Below are the code and all the weights of a small trained network. Each question names an input and a target symbol and asks about switching units off, where a switched-off unit gives its printed mean instead of its output.

import numpy as np


def w(rows, s, z=0):
    codes = np.array(rows[::2]) - 128.0
    scale = np.full(codes.shape[1], s)
    scale[-1] = z or s
    return codes * scale


def norm(h):
    return h / np.sqrt((h * h).mean(-1, keepdims=True) + 1e-5)


def softmax(a):
    e = np.exp(a - a.max(-1, keepdims=True))
    return e / e.sum(-1, keepdims=True)


def log_softmax(a):
    a = a - a.max(-1, keepdims=True)
    return a - np.log(np.exp(a).sum(-1, keepdims=True))


def net(x, mask):
    ids = ['Θεμξφω'.index(c) for c in x.split()]
    T = len(ids)
    res = E[ids] + P[:T]
    u = 0
    for l in range(3):
        r = norm(res)
        for j in range(2):
            rows = slice(2 * j, 2 * j + 2)
            q, k, v = (r @ M[l][rows].T for M in (Q, K, V))
            z = softmax(np.where(np.tri(T) > 0, q @ k.T / 2**0.5, -1e9)) @ v
            o = O[l][rows]
            res = res + np.where(mask[u + j], z, o[:, -1]) @ o[:, :-1]
        u += 2
    return log_softmax(norm(res)[-1] @ U[:, :-1].T + U[:, -1])


Q, K, V, O = {}, {}, {}, {}
E = w([
[40,166,58,112,210,133,188],'Θ',
[61,165,83,112,93,120,215],'ε',
[60,87,82,134,106,249,170],'μ',
[52,132,194,59,83,158,105],'ξ',
[78,97,73,115,120,62,45],'φ',
[187,4,136,82,108,67,187],'ω',
],0.013)
P = w([
[129,151,88,50,255,110,111],'0',
[111,163,112,103,191,84,96],'1',
[164,126,120,68,155,125,105],'2',
[143,95,108,88,140,135,127],'3',
[127,78,93,94,119,136,133],'4',
[107,58,81,105,96,142,131],'5',
[89,60,74,132,58,143,114],'6',
[40,42,47,169,59,106,100],'7',
[5,56,20,211,32,106,92],'8',
],0.0066)
Q[0] = w([
[113,98,92,40,140,120,52],'0.h1',
[92,66,67,95,1,179,52],'0.h1',
[142,173,170,131,185,174,116],'0.h2',
[187,166,157,215,194,178,90],'0.h2',
],0.0085)
K[0] = w([
[239,51,111,95,108,51,176],'0.h1',
[208,18,189,143,61,79,176],'0.h1',
[101,190,114,111,255,185,139],'0.h2',
[123,222,62,49,245,130,109],'0.h2',
],0.0074)
V[0] = w([
[166,43,198,72,179,99,211],'0.h1',
[71,152,162,102,97,146,130],'0.h1',
[164,39,159,110,88,101,255],'0.h2',
[148,90,152,150,158,85,141],'0.h2',
],0.0069)
O[0] = w([
[12,171,118,176,132,178,49,254],'0.h1',
[169,122,131,2,104,131,158,138],'0.h1',
[93,151,66,191,47,57,113,201],'0.h2',
[148,81,128,84,36,127,85,112],'0.h2',
],0.0072,0.0058)
Q[1] = w([
[42,80,32,26,148,155,182],'1.h1',
[49,149,98,159,128,211,145],'1.h1',
[20,170,60,127,116,154,117],'1.h2',
[236,203,120,255,145,101,71],'1.h2',
],0.0095)
K[1] = w([
[164,67,117,159,39,121,99],'1.h1',
[123,134,199,123,35,134,131],'1.h1',
[94,75,129,172,4,146,143],'1.h2',
[164,157,138,136,183,157,220],'1.h2',
],0.012)
V[1] = w([
[75,248,181,173,29,114,142],'1.h1',
[156,181,165,113,176,43,92],'1.h1',
[150,70,89,2,122,66,67],'1.h2',
[182,95,18,168,143,38,162],'1.h2',
],0.0093)
O[1] = w([
[138,201,92,43,68,139,214,101],'1.h1',
[147,92,63,117,180,138,95,99],'1.h1',
[191,7,215,35,170,36,114,249],'1.h2',
[184,91,143,207,237,84,147,139],'1.h2',
],0.011)
Q[2] = w([
[202,142,109,201,174,143,137],'2.h1',
[176,195,28,222,92,117,146],'2.h1',
[180,196,44,125,254,114,42],'2.h2',
[101,16,103,170,198,170,124],'2.h2',
],0.0085)
K[2] = w([
[175,133,67,129,207,125,76],'2.h1',
[124,128,68,217,130,83,88],'2.h1',
[100,244,159,52,212,233,193],'2.h2',
[145,70,162,138,193,113,134],'2.h2',
],0.011)
V[2] = w([
[204,90,63,97,166,133,108],'2.h1',
[76,79,60,148,92,85,96],'2.h1',
[117,137,2,145,53,112,117],'2.h2',
[135,14,76,176,80,88,150],'2.h2',
],0.0084)
O[2] = w([
[128,116,65,71,129,163,65,77],'2.h1',
[75,90,44,132,37,183,140,199],'2.h1',
[180,2,97,135,152,103,148,72],'2.h2',
[209,114,55,169,186,140,73,254],'2.h2',
],0.0091,0.0068)
U = w([
[87,177,25,116,232,246,40,125],'Θ',
[153,28,113,151,171,44,38,254],'ε',
[2,108,85,11,23,105,53,70],'μ',
[83,184,54,114,211,45,181,68],'ξ',
[36,183,201,248,134,84,162,115],'φ',
[199,93,24,142,29,71,137,69],'ω',
],0.0075,0.0029)

Each question gives the input, a string of symbols that net reads in full, and the target symbol t.
The units are the heads (2 rows each of Q, K, V and O). Each row of codes is followed by its name. A weight is (code - 128) times the scale printed after its matrix; where a second scale follows, it is the last column's (O and U).
mask holds one flag per head, layer by layer. A switched-off head (its flag False) gives its mean, the last column of its rows in O, instead of its output. The means were averaged over made-up inputs and are rounded, as every weight is.
A unit's drop is (log p(t) with every unit on - log p(t) with that unit switched off) / (log p(t) with every unit on - log p(t) with every unit switched off).
The circuit of an input: a set's keep is (log p(t) with only the set's units on - log p(t) with every unit switched off) / (log p(t) with every unit on - log p(t) with every unit switched off). Starting from all 6 units, units are removed one at a time, each time the one whose removal leaves the highest keep (on an exact tie, the one counted first), for as long as the keep stays at least 0.8.
units of the circuit, in order: the units of the circuit, biggest drop first
unit that matters most: the unit with the biggest drop
which heads matter: for each layer, one digit per head in row order, 1 if its drop is at least 0.15 and else 0, layers parted by /
drop when u is switched off: that unit's drop, to one decimal
input ω ω Θ, target ω: unit that matters most : 0.h1
input ε ξ ω μ ξ ω ω ω ε, target ω: which heads matter : 01 / 10 / 01
input ω μ μ ξ ω ξ, target ω: units of the circuit, in order : (0.h2, 2.h2, 1.h1, 1.h2)
input μ Θ ω ξ, target φ: units of the circuit, in order : (0.h1, 2.h1, 1.h1)
input ξ ω ξ μ μ, target Θ: which heads matter : 11 / 01 / 01
input ξ ξ ε ξ ξ ω Θ, target ξ: units of the circuit, in order : (1.h2, 0.h1, 1.h1, 0.h2)
input μ μ ξ ξ Θ μ μ, target φ: which heads matter : 01 / 10 / 10
input φ μ μ φ Θ ε ω ω ξ, target ω: units of the circuit, in order : (0.h2, 1.h1, 2.h2)
input Θ μ μ μ Θ, target φ: which heads matter : 00 / 10 / 00
input φ μ ε μ, target φ: units of the circuit, in order : (1.h1, 0.h2, 0.h1, 1.h2)
input ξ μ Θ ξ ε μ, target μ: which heads matter : 10 / 01 / 00
input φ Θ ω Θ φ φ, target μ: units of the circuit, in order : (0.h1, 1.h1, 0.h2)
input ξ φ ε μ μ ε, target φ: which heads matter : 01 / 10 / 00
input ε ξ ε ω ω, target ω: units of the circuit, in order : (0.h2, 1.h1)
input μ φ φ μ ω μ ω, target ω: which heads matter : 11 / 10 / 10
input φ ξ ξ ξ ξ ε ε Θ, target ξ: unit that matters most : 0.h2
input ω μ φ ξ ξ, target φ: drop when 0.h1 is switched off : 1.0
input ω φ μ ω ω φ Θ Θ, target ω: drop when 1.h1 is switched off : 0.3
input μ μ ξ ξ μ, target μ: drop when 1.h2 is switched off : 0.5
input ξ ξ μ Θ Θ ε, target ξ: drop when 1.h2 is switched off : 0.1
input ω ξ μ, target Θ: unit that matters most : 0.h1
